Below are the code and all the weights of a small trained network. Each question names an input and a target symbol and asks about switching units off, where a switched-off unit gives its printed mean instead of its output.

import numpy as np


def w(rows, s, z=0):
    codes = np.array(rows[::2]) - 128.0
    scale = np.full(codes.shape[1], s)
    scale[-1] = z or s
    return codes * scale


def norm(h):
    return h / np.sqrt((h * h).mean(-1, keepdims=True) + 1e-5)


def f(y):
    return y / 2 * (1 + np.tanh(0.7978845608 * (y + 0.044715 * y**3)))


def softmax(a):
    e = np.exp(a - a.max(-1, keepdims=True))
    return e / e.sum(-1, keepdims=True)


def log_softmax(a):
    a = a - a.max(-1, keepdims=True)
    return a - np.log(np.exp(a).sum(-1, keepdims=True))


def net(x, mask):
    ids = ['ΓΘΣαβδζηλμξπτφψω'.index(c) for c in x.split()]
    T = len(ids)
    res = E[ids] + P[:T]
    r = norm(res)
    for j in range(3):
        rows = slice(4 * j, 4 * j + 4)
        q, k, v = (r @ M[0][rows].T for M in (Q, K, V))
        z = softmax(np.where(np.tri(T) > 0, q @ k.T / 4**0.5, -1e9)) @ v
        o = O[0][rows]
        res = res + np.where(mask[j], z, o[:, -1]) @ o[:, :-1]
    y = f(norm(res) @ A[0][:, :-1].T + A[0][:, -1])
    res = res + np.where(mask[3:27], y, B[0][:, -1]) @ B[0][:, :-1]
    return log_softmax(norm(res)[-1] @ U[:, :-1].T + U[:, -1])


Q, K, V, O, A, B = {}, {}, {}, {}, {}, {}
E = w([
[113,136,138,138,94,105,104,105,128,51,102],'Γ',
[137,160,102,174,150,202,44,91,74,107,135],'Θ',
[186,157,168,164,81,175,148,72,115,94,194],'Σ',
[181,181,172,144,107,186,171,80,126,74,189],'α',
[89,87,148,171,154,15,162,84,165,142,100],'β',
[46,129,116,123,71,111,73,160,122,88,83],'δ',
[135,225,103,107,159,219,7,92,91,109,176],'ζ',
[30,98,147,156,113,61,170,136,97,117,87],'η',
[171,132,190,154,169,148,230,133,243,156,141],'λ',
[101,117,113,85,171,26,84,150,204,113,108],'μ',
[118,60,202,118,160,46,137,139,159,151,91],'ξ',
[139,100,31,123,131,154,212,122,197,122,160],'π',
[76,174,144,91,154,104,144,182,150,72,107],'τ',
[140,94,114,107,102,134,87,127,182,99,76],'φ',
[129,74,95,51,154,140,80,192,130,130,111],'ψ',
[140,110,139,98,180,122,117,117,105,89,90],'ω',
],0.016)
P = w([
[226,145,104,147,79,117,177,172,63,157,107],'0',
[89,75,151,183,121,112,112,141,131,32,103],'1',
[60,74,171,171,144,119,106,116,138,36,163],'2',
[79,100,194,146,120,122,116,95,126,77,247],'3',
[80,115,161,144,154,159,132,97,146,118,149],'4',
[100,127,154,114,117,138,153,93,150,133,94],'5',
[57,127,181,98,119,153,136,66,143,128,153],'6',
[65,145,192,60,82,121,145,52,135,130,147],'7',
[77,140,175,88,100,154,149,66,150,156,107],'8',
[62,125,187,70,77,147,157,40,147,113,72],'9',
],0.012)
Q[0] = w([
[125,123,97,156,128,166,130,112,113,147,114],'H1',
[123,137,106,145,150,171,162,113,149,151,171],'H1',
[147,142,93,170,147,140,150,170,113,150,155],'H1',
[198,169,100,182,136,165,124,153,128,137,144],'H1',
[139,133,139,115,108,123,157,195,58,171,126],'H2',
[255,182,61,189,142,205,149,140,136,187,131],'H2',
[107,147,110,193,178,176,167,163,93,180,236],'H2',
[124,111,132,124,169,58,102,186,126,96,178],'H2',
[126,182,141,124,108,160,105,92,217,107,124],'H3',
[113,138,175,58,84,74,102,182,110,112,45],'H3',
[239,187,88,193,126,212,161,168,86,210,129],'H3',
[141,151,112,145,178,80,117,210,150,129,219],'H3',
],0.021)
K[0] = w([
[100,140,124,141,117,158,128,103,142,153,126],'H1',
[80,132,135,110,125,148,163,110,176,140,137],'H1',
[158,95,114,150,138,120,97,153,145,77,134],'H1',
[81,119,154,140,141,139,131,117,118,128,161],'H1',
[140,124,100,231,116,117,102,150,130,116,173],'H2',
[56,67,169,118,149,156,115,90,158,76,254],'H2',
[64,76,137,154,205,180,106,125,164,89,107],'H2',
[187,109,108,177,135,109,128,189,106,65,116],'H2',
[128,134,112,74,133,116,116,105,185,188,143],'H3',
[139,186,114,180,108,38,147,142,57,177,104],'H3',
[34,83,170,178,143,148,101,99,155,117,226],'H3',
[143,82,107,174,153,103,90,187,157,71,154],'H3',
],0.023)
V[0] = w([
[187,123,119,78,128,79,137,165,100,135,94],'H1',
[155,150,114,128,160,164,122,147,196,123,95],'H1',
[133,126,119,201,49,123,87,72,175,140,59],'H1',
[117,254,118,169,95,65,95,120,220,98,146],'H1',
[72,185,120,218,75,138,186,67,86,126,121],'H2',
[211,56,152,161,87,102,66,38,155,182,126],'H2',
[139,31,99,121,72,223,146,122,96,99,125],'H2',
[89,140,50,188,28,124,85,167,212,196,166],'H2',
[141,72,68,173,98,92,121,32,163,161,126],'H3',
[131,153,36,85,114,149,128,114,147,71,144],'H3',
[198,99,165,96,133,160,44,136,194,138,109],'H3',
[156,160,131,131,232,76,121,55,69,108,121],'H3',
],0.023)
O[0] = w([
[132,88,144,69,193,90,70,156,108,126,135,251],'H1',
[102,148,78,101,97,100,139,139,99,106,150,87],'H1',
[174,135,118,111,55,92,107,114,184,203,139,161],'H1',
[107,163,15,114,91,177,97,167,169,189,117,91],'H1',
[135,177,155,237,160,157,124,150,77,100,79,172],'H2',
[44,107,161,117,81,177,170,91,57,166,138,130],'H2',
[94,187,126,130,45,89,119,95,146,185,74,169],'H2',
[189,144,106,119,203,217,130,6,99,158,81,48],'H2',
[108,81,109,212,74,113,141,84,131,149,190,109],'H3',
[130,72,60,136,94,158,120,130,112,78,75,116],'H3',
[129,155,147,120,105,121,100,70,151,26,143,74],'H3',
[187,54,196,75,85,116,109,146,94,168,133,110],'H3',
],0.015)
A[0] = w([
[96,81,77,150,160,119,119,172,154,125,92,143],'N1',
[130,140,95,146,85,160,140,108,159,129,172,209],'N2',
[119,115,171,108,129,83,91,92,181,105,88,93],'N3',
[91,193,150,140,130,97,88,120,89,151,157,152],'N4',
[121,136,128,139,125,143,114,102,110,199,121,146],'N5',
[6,114,145,127,132,122,116,92,129,123,100,74],'N6',
[144,138,129,83,91,124,205,138,143,150,142,153],'N7',
[211,151,144,121,98,185,156,123,109,111,153,135],'N8',
[161,117,148,157,138,164,129,154,98,146,133,67],'N9',
[98,113,100,124,73,147,113,102,77,118,97,116],'N10',
[156,107,80,100,138,125,157,111,163,110,157,65],'N11',
[126,110,96,117,125,157,128,59,146,93,150,71],'N12',
[117,151,115,133,174,96,121,108,122,132,123,99],'N13',
[139,139,161,149,83,147,115,130,161,142,96,62],'N14',
[77,134,163,114,165,111,100,154,167,74,92,2],'N15',
[185,114,124,121,173,162,111,143,168,153,172,104],'N16',
[79,111,127,128,101,181,146,136,113,174,161,21],'N17',
[119,117,111,119,176,93,62,113,136,172,91,20],'N18',
[167,136,105,184,133,147,165,160,127,133,134,91],'N19',
[140,171,122,172,128,117,110,93,173,101,116,229],'N20',
[83,92,165,82,93,132,116,137,145,85,157,178],'N21',
[67,57,177,129,126,116,137,100,147,149,148,123],'N22',
[164,110,143,71,104,94,149,166,114,129,136,138],'N23',
[179,135,137,165,137,97,147,184,113,100,139,171],'N24',
],0.022,0.0043)
B[0] = w([
[143,124,130,101,121,143,205,95,152,162,151,205],'N1',
[167,77,153,112,177,90,158,166,108,120,86,196],'N2',
[130,125,108,87,77,172,135,135,82,174,72,201],'N3',
[162,142,142,66,126,137,194,149,134,167,130,228],'N4',
[142,100,114,137,73,101,107,120,125,102,204,210],'N5',
[149,113,127,159,157,153,2,134,140,124,183,231],'N6',
[102,172,176,149,144,150,77,128,122,144,128,162],'N7',
[97,163,126,125,172,46,108,178,162,162,188,147],'N8',
[96,124,112,139,110,73,80,85,158,120,103,177],'N9',
[136,87,169,80,187,127,177,153,178,131,100,205],'N10',
[166,114,173,108,98,152,25,104,103,165,114,160],'N11',
[45,136,169,195,144,96,169,161,157,139,79,178],'N12',
[140,142,126,115,105,90,119,127,111,90,92,160],'N13',
[106,136,60,156,157,153,94,145,98,66,130,193],'N14',
[90,53,79,185,130,81,157,98,103,186,121,207],'N15',
[200,99,157,169,85,150,153,151,80,102,111,183],'N16',
[134,152,122,137,119,121,136,21,109,78,102,169],'N17',
[112,193,174,192,93,110,151,158,170,58,150,202],'N18',
[186,124,92,72,92,115,112,130,104,154,81,182],'N19',
[79,120,169,86,144,153,142,86,105,158,194,201],'N20',
[224,168,83,165,105,120,141,101,147,155,123,249],'N21',
[110,215,91,102,134,171,138,151,130,103,78,231],'N22',
[57,125,128,184,157,156,172,99,146,78,153,208],'N23',
[112,126,159,97,124,211,72,92,141,103,161,221],'N24',
],0.026,0.012)
U = w([
[65,66,102,169,148,168,95,200,109,232,141,126],'Γ',
[82,44,195,79,73,80,137,177,83,72,142,11],'Θ',
[134,106,133,166,44,126,146,76,14,148,172,99],'Σ',
[119,159,106,111,90,203,127,192,48,109,47,243],'α',
[142,120,85,108,140,44,97,74,79,45,87,191],'β',
[170,144,30,158,176,78,96,139,105,202,183,204],'δ',
[121,147,79,121,240,129,113,228,162,69,114,230],'ζ',
[86,148,110,153,166,172,2,129,96,88,190,158],'η',
[122,170,167,65,181,159,209,146,94,168,194,108],'λ',
[208,110,206,193,157,93,103,169,129,181,97,73],'μ',
[199,232,95,168,154,146,164,81,159,60,113,63],'ξ',
[150,72,85,150,125,143,248,122,121,168,65,247],'π',
[211,50,126,88,101,194,116,120,164,103,208,109],'τ',
[62,80,179,170,176,151,143,69,201,81,165,92],'φ',
[125,124,142,63,82,123,87,108,220,202,100,7],'ψ',
[112,133,84,175,34,123,146,200,195,116,188,156],'ω',
],0.0094,0.0014)

Each question gives the input, a string of symbols that net reads in full, and the target symbol t.
The units are the heads (4 rows each of Q, K, V and O) and the neurons (one row each of A and B). Each row of codes is followed by its name. A weight is (code - 128) times the scale printed after its matrix; where a second scale follows, it is the last column's (O, A, B and U).
mask holds one flag per unit, heads first, then neurons. A switched-off unit (its flag False) gives its mean, the last column of its rows in O or B, instead of its output. The means were averaged over made-up inputs and are rounded, as every weight is.
A unit's drop is (log p(t) with every unit on - log p(t) with that unit switched off) / (log p(t) with every unit on - log p(t) with every unit switched off).
The circuit of an input: a set's keep is (log p(t) with only the set's units on - log p(t) with every unit switched off) / (log p(t) with every unit on - log p(t) with every unit switched off). Starting from the 12 units with the biggest drops (on a tie, the unit counted first), units are removed one at a time, each time the one whose removal leaves the highest keep (on an exact tie, the one counted first), for as long as the keep stays at least 0.8.
units of the circuit, in order: the units of the circuit, biggest drop first
top k neurons: the k neurons with the biggest drops, biggest first
which heads matter: for each layer, one digit per head in row order, 1 if its drop is at least 0.15 and else 0, layers parted by /
input δ μ β Γ ψ μ, target ξ: units of the circuit, in order	(H2)
input ω φ μ ξ, target Θ: units of the circuit, in order	(H1 H2)
input ξ η ζ φ β η β β Γ, target λ: units of the circuit, in order	(H3 N22 H2)
input η Γ μ Γ Γ β ψ ξ ξ Σ, target ξ: units of the circuit, in order	(N21 N22)
input π μ Γ ω ψ ω β, target φ: which heads matter	011
input Γ Θ η η ω Σ, target ω: which heads matter	010
input η τ π Σ φ ζ ξ φ π μ, target μ: which heads matter	011
input ψ μ τ Γ, target β: which heads matter	100
input Σ Σ μ Γ, target η: units of the circuit, in order	(N6 H2)
input Θ β φ τ φ μ η, target α: which heads matter	001
input Θ Σ β δ φ Θ δ α Σ, target δ: which heads matter	110
input η δ μ ω Θ φ ζ β ψ φ, target μ: units of the circuit, in order	(H3 H2 H1)
input β ξ Θ ζ τ η ω π α β, target Σ: units of the circuit, in order	(H3 H2 N17)
input δ ξ α ω μ μ Θ, target μ: top 3 neurons	(N11 N8 N12)
input μ ξ Σ ξ α λ, target ξ: top 2 neurons	(N17 N21)
input τ α ψ μ π, target ψ: which heads matter	010
input Σ Σ δ δ Σ ω δ, target η: units of the circuit, in order	(N6)
input φ Σ δ, target ψ: units of the circuit, in order	(H1 H2)
input Γ α μ α Γ β, target ω: units of the circuit, in order	(H1 N18)
input μ α τ, target τ: which heads matter	010
input μ Γ π ψ δ λ δ Γ ψ β, target τ: which heads matter	110
input μ λ η, target τ: units of the circuit, in order	(H2)
input α ξ Θ η η Γ α φ, target Γ: which heads matter	010
input Γ μ μ Θ, target μ: which heads matter	110
input π ζ φ μ φ τ η, target φ: which heads matter	011
input τ ω ζ λ α ω, target ζ: which heads matter	001
input Γ μ α α Σ λ Γ Θ ζ, target ζ: top 2 neurons	(N14 N8)
input φ π Γ π φ, target ψ: which heads matter	111
input τ α Γ ψ ζ Σ, target ψ: units of the circuit, in order	(H2)
